Below are the code and all the weights of a small trained network. Each question names an input and a class and asks about switching units off, where a switched-off unit gives its printed mean instead of its output.

import numpy as np


def w(rows, s, z=0):
    codes = np.array(rows[::2]) - 128.0
    scale = np.full(codes.shape[1], s)
    scale[-1] = z or s
    return codes * scale


def norm(h):
    return h / np.sqrt((h * h).mean(-1, keepdims=True) + 1e-5)


def f(y):
    return y / 2 * (1 + np.tanh(0.7978845608 * (y + 0.044715 * y**3)))


def log_softmax(a):
    a = a - a.max(-1, keepdims=True)
    return a - np.log(np.exp(a).sum(-1, keepdims=True))


def net(x, mask):
    res = np.array(x, float).reshape(1, 6) / 4 @ E
    u = 0
    for l in range(2):
        y = f(norm(res) @ A[l][:, :-1].T + A[l][:, -1])
        res = res + np.where(mask[u : u + 15], y, B[l][:, -1]) @ B[l][:, :-1]
        u += 15
    return log_softmax(norm(res)[-1] @ U[:, :-1].T + U[:, -1])


A, B = {}, {}
E = w([
[170,132,107,72,147,193,116],'x0',
[79,197,151,174,170,68,151],'x1',
[51,110,146,91,153,195,118],'x2',
[57,107,46,115,28,190,244],'x3',
[106,154,142,79,164,115,112],'x4',
[131,183,148,148,203,116,194],'x5',
],0.011)
A[0] = w([
[157,123,133,129,116,107,124,99],'0.n1',
[118,93,126,136,82,168,104,95],'0.n2',
[206,168,74,69,70,101,155,130],'0.n3',
[208,95,154,94,158,82,61,180],'0.n4',
[57,118,105,96,70,159,175,43],'0.n5',
[101,129,135,203,74,2,102,179],'0.n6',
[92,145,99,146,74,200,188,131],'0.n7',
[152,139,119,117,125,187,119,79],'0.n8',
[100,152,138,110,183,64,192,142],'0.n9',
[86,76,130,65,80,105,144,61],'0.n10',
[172,165,96,91,114,104,174,3],'0.n11',
[104,180,132,124,171,57,114,116],'0.n12',
[183,88,135,172,108,120,122,121],'0.n13',
[122,89,138,91,104,82,130,111],'0.n14',
[54,123,122,62,99,133,34,99],'0.n15',
],0.025,0.0056)
B[0] = w([
[156,147,101,132,125,126,119,143],'0.n1',
[79,137,165,142,130,72,68,189],'0.n2',
[214,103,128,179,132,171,120,190],'0.n3',
[223,109,125,130,129,181,94,253],'0.n4',
[114,120,3,146,124,122,103,236],'0.n5',
[182,75,157,199,55,79,222,244],'0.n6',
[123,115,41,127,69,194,126,249],'0.n7',
[146,102,128,124,164,154,192,158],'0.n8',
[72,189,207,102,114,127,158,205],'0.n9',
[98,116,40,124,127,104,117,190],'0.n10',
[176,112,180,98,100,159,91,147],'0.n11',
[73,119,165,82,120,62,63,206],'0.n12',
[182,158,121,117,93,133,119,177],'0.n13',
[109,102,89,131,117,86,99,148],'0.n14',
[160,204,191,92,130,148,76,204],'0.n15',
],0.035,0.017)
A[1] = w([
[70,136,71,100,126,209,166,78],'1.n1',
[127,147,125,152,165,84,105,90],'1.n2',
[89,84,6,154,145,142,146,76],'1.n3',
[101,130,148,119,132,154,84,85],'1.n4',
[161,87,118,142,197,96,116,29],'1.n5',
[115,80,71,125,144,94,119,72],'1.n6',
[101,81,107,154,112,126,108,59],'1.n7',
[148,132,123,155,78,121,143,63],'1.n8',
[109,176,152,123,176,117,57,89],'1.n9',
[108,170,157,136,87,85,108,102],'1.n10',
[119,155,156,133,143,169,152,103],'1.n11',
[112,186,163,47,185,172,75,114],'1.n12',
[11,109,178,131,152,59,208,7],'1.n13',
[154,114,73,128,151,227,189,175],'1.n14',
[142,180,141,159,100,131,117,251],'1.n15',
],0.025,0.0028)
B[1] = w([
[55,132,96,154,132,80,145,199],'1.n1',
[143,142,152,135,121,160,100,127],'1.n2',
[80,148,82,154,154,63,95,250],'1.n3',
[127,91,125,89,175,131,152,147],'1.n4',
[109,127,126,134,102,198,171,134],'1.n5',
[104,143,108,126,100,116,87,170],'1.n6',
[142,169,120,110,145,102,78,162],'1.n7',
[135,174,74,97,170,253,112,183],'1.n8',
[114,84,152,119,162,120,77,167],'1.n9',
[166,205,125,150,161,193,135,169],'1.n10',
[122,109,119,98,92,111,99,131],'1.n11',
[57,47,152,107,142,126,74,191],'1.n12',
[78,231,144,125,125,81,196,169],'1.n13',
[183,109,110,168,82,77,143,212],'1.n14',
[108,36,79,86,219,178,237,181],'1.n15',
],0.041,0.019)
U = w([
[98,133,21,176,115,84,112,250],'0',
[82,221,201,140,128,82,232,25],'1',
[255,95,146,160,112,170,175,153],'2',
[109,77,191,79,190,137,71,66],'3',
],0.017,0.0021)

Each question gives the input, the list of numbers given to net, and the class t.
The units are the neurons (one row each of A and B). Each row of codes is followed by its name. A weight is (code - 128) times the scale printed after its matrix; where a second scale follows, it is the last column's (A, B and U).
mask holds one flag per neuron, layer by layer. A switched-off neuron (its flag False) gives its mean, the last column of its row in B, instead of its output. The means were averaged over made-up inputs and are rounded, as every weight is.
A unit's drop is (log p(t) with every unit on - log p(t) with that unit switched off) / (log p(t) with every unit on - log p(t) with every unit switched off).
unit that matters most: the unit with the biggest drop
top k neurons: the k neurons with the biggest drops, biggest first
k most important neurons of layer l: the k neurons of layer l with the biggest drops, biggest first
drop of u: that unit's drop, to one decimal
input [5,-4,7,-8,3,2], class 3: unit that matters most : 0.n6
input [2,4,-6,5,8,-1], class 2: 2 most important neurons of layer 0 : (0.n11 0.n3)
input [-3,6,4,-4,1,-4], class 1: top 2 neurons : (0.n6 0.n12)
input [0,-2,3,1,3,-7], class 3: top 2 neurons : (0.n15 0.n6)
input [2,1,4,-2,-2,8], class 1: top 2 neurons : (1.n13 0.n4)
input [3,0,-5,-7,5,2], class 3: 2 most important neurons of layer 0 : (0.n12 0.n6)
input [2,8,6,-3,2,2], class 1: top 2 neurons : (1.n13 0.n4)
input [3,-2,1,0,8,5], class 3: top 2 neurons : (0.n6 1.n12)
input [4,3,2,1,0,4], class 1: 3 most important neurons of layer 0 : (0.n4 0.n9 0.n15)
input [4,-5,6,-5,1,8], class 2: 2 most important neurons of layer 1 : (1.n14 1.n3)
input [7,-4,-7,3,-7,0], class 2: drop of 0.n3 : 0.1
input [-8,7,-1,-2,1,-8], class 1: drop of 0.n3 : 0.1
input [0,0,3,-6,-8,6], class 3: drop of 0.n6 : 0.6
input [-1,8,7,-3,5,7], class 1: unit that matters most : 1.n13
